Below is a small trained network, with its code and all its weights. Each question gives an input and a class and asks what happens when units are switched off, that is, made to give their printed mean instead of their output.

import numpy as np


def w(rows, s, z=0):
    codes = np.array(rows[::2]) - 128.0
    scale = np.full(codes.shape[1], s)
    scale[-1] = z or s
    return codes * scale


def norm(h):
    return h / np.sqrt((h * h).mean(-1, keepdims=True) + 1e-5)


def f(y):
    return y / 2 * (1 + np.tanh(0.7978845608 * (y + 0.044715 * y**3)))


def log_softmax(a):
    a = a - a.max(-1, keepdims=True)
    return a - np.log(np.exp(a).sum(-1, keepdims=True))


def net(x, mask):
    res = np.array(x, float).reshape(1, 2) / 4 @ E
    u = 0
    for l in range(2):
        y = f(norm(res) @ A[l][:, :-1].T + A[l][:, -1])
        res = res + np.where(mask[u : u + 13], y, B[l][:, -1]) @ B[l][:, :-1]
        u += 13
    return log_softmax(norm(res)[-1] @ U[:, :-1].T + U[:, -1])


A, B = {}, {}
E = w([
[88,255,213,109,91,155],'x0',
[55,149,109,95,210,39],'x1',
],0.0013)
A[0] = w([
[239,13,54,159,112,211,55],'0.n1',
[201,63,116,87,60,133,109],'0.n2',
[147,125,101,71,110,161,167],'0.n3',
[152,76,7,96,177,6,31],'0.n4',
[58,200,134,101,160,120,1],'0.n5',
[79,88,50,173,148,28,34],'0.n6',
[201,166,126,160,152,100,135],'0.n7',
[36,248,129,74,141,72,63],'0.n8',
[134,118,160,152,142,116,120],'0.n9',
[211,176,220,138,15,218,73],'0.n10',
[134,173,102,158,181,146,75],'0.n11',
[149,157,52,232,135,48,17],'0.n12',
[232,25,48,184,66,172,61],'0.n13',
],0.0025,0.00093)
B[0] = w([
[102,154,142,175,70,3,246],'0.n1',
[166,154,111,116,82,121,159],'0.n2',
[147,120,96,64,117,110,142],'0.n3',
[140,80,98,128,165,227,208],'0.n4',
[139,113,192,159,126,102,139],'0.n5',
[114,117,125,123,188,189,159],'0.n6',
[110,129,118,106,116,130,130],'0.n7',
[153,111,157,175,93,59,211],'0.n8',
[119,150,117,132,134,132,126],'0.n9',
[148,49,119,99,152,221,252],'0.n10',
[113,137,162,188,130,142,115],'0.n11',
[112,101,119,163,121,168,113],'0.n12',
[194,192,126,169,72,5,240],'0.n13',
],0.0025,0.0017)
A[1] = w([
[129,130,159,118,126,212,44],'1.n1',
[158,95,84,135,149,177,151],'1.n2',
[89,144,116,91,161,184,114],'1.n3',
[133,172,127,152,42,120,66],'1.n4',
[114,103,133,139,147,117,166],'1.n5',
[158,187,128,129,64,96,81],'1.n6',
[101,70,55,131,202,185,23],'1.n7',
[66,180,162,118,146,55,22],'1.n8',
[80,143,129,79,155,183,152],'1.n9',
[139,113,151,76,99,255,6],'1.n10',
[133,159,141,135,101,228,54],'1.n11',
[121,156,121,124,156,61,152],'1.n12',
[171,121,123,130,105,76,87],'1.n13',
],0.0057,0.0017)
B[1] = w([
[136,100,58,110,135,169,169],'1.n1',
[72,208,219,119,154,145,192],'1.n2',
[153,118,54,211,129,24,147],'1.n3',
[103,129,96,139,211,88,204],'1.n4',
[106,144,143,84,141,159,157],'1.n5',
[123,104,113,158,181,94,214],'1.n6',
[145,147,230,112,254,125,224],'1.n7',
[112,145,172,76,28,185,211],'1.n8',
[200,101,68,210,101,67,171],'1.n9',
[147,103,71,75,115,197,250],'1.n10',
[118,66,88,51,194,164,190],'1.n11',
[174,129,110,107,86,202,200],'1.n12',
[113,137,72,144,86,97,184],'1.n13',
],0.0033,0.002)
U = w([
[158,122,45,191,83,9,154],'0',
[121,136,182,141,244,102,176],'1',
[151,65,30,70,131,208,148],'2',
[92,173,200,96,35,142,156],'3',
[83,121,102,153,123,135,2],'4',
],0.013,0.0075)

Each question gives the input, the list of numbers given to net, and the class t.
The units are the neurons (one row each of A and B). Each row of codes is followed by its name. A weight is (code - 128) times the scale printed after its matrix; where a second scale follows, it is the last column's (A, B and U).
mask holds one flag per neuron, layer by layer. A switched-off neuron (its flag False) gives its mean, the last column of its row in B, instead of its output. The means were averaged over made-up inputs and are rounded, as every weight is.
A unit's drop is (log p(t) with every unit on - log p(t) with that unit switched off) / (log p(t) with every unit on - log p(t) with every unit switched off).
most important unit: the unit with the biggest drop
k most important neurons: the k neurons with the biggest drops, biggest first
k most important neurons of layer l: the k neurons of layer l with the biggest drops, biggest first
drop of u: that unit's drop, to one decimal
input [-7,2], class 1: most important unit -> 0.n4
input [3,0], class 2: 2 most important neurons -> 0.n13, 0.n1
input [-5,1], class 1: 2 most important neurons -> 0.n4, 0.n6
input [0,-8], class 0: 3 most important neurons -> 0.n13, 0.n1, 0.n4
input [7,0], class 2: 2 most important neurons -> 0.n1, 0.n13
input [-8,1], class 1: 3 most important neurons -> 0.n4, 0.n6, 0.n8
input [4,0], class 2: 2 most important neurons -> 0.n13, 0.n1
input [1,4], class 3: 2 most important neurons -> 0.n10, 0.n8
input [1,7], class 3: 2 most important neurons of layer 0 -> 0.n10, 0.n8
input [-4,0], class 0: 2 most important neurons -> 0.n13, 0.n1
input [-1,1], class 1: drop of 1.n7 -> 0.4
input [-4,1], class 1: drop of 0.n4 -> 2.8
input [0,0], class 0: drop of 0.n1 -> 1.0
input [6,7], class 3: most important neuron -> 1.n8
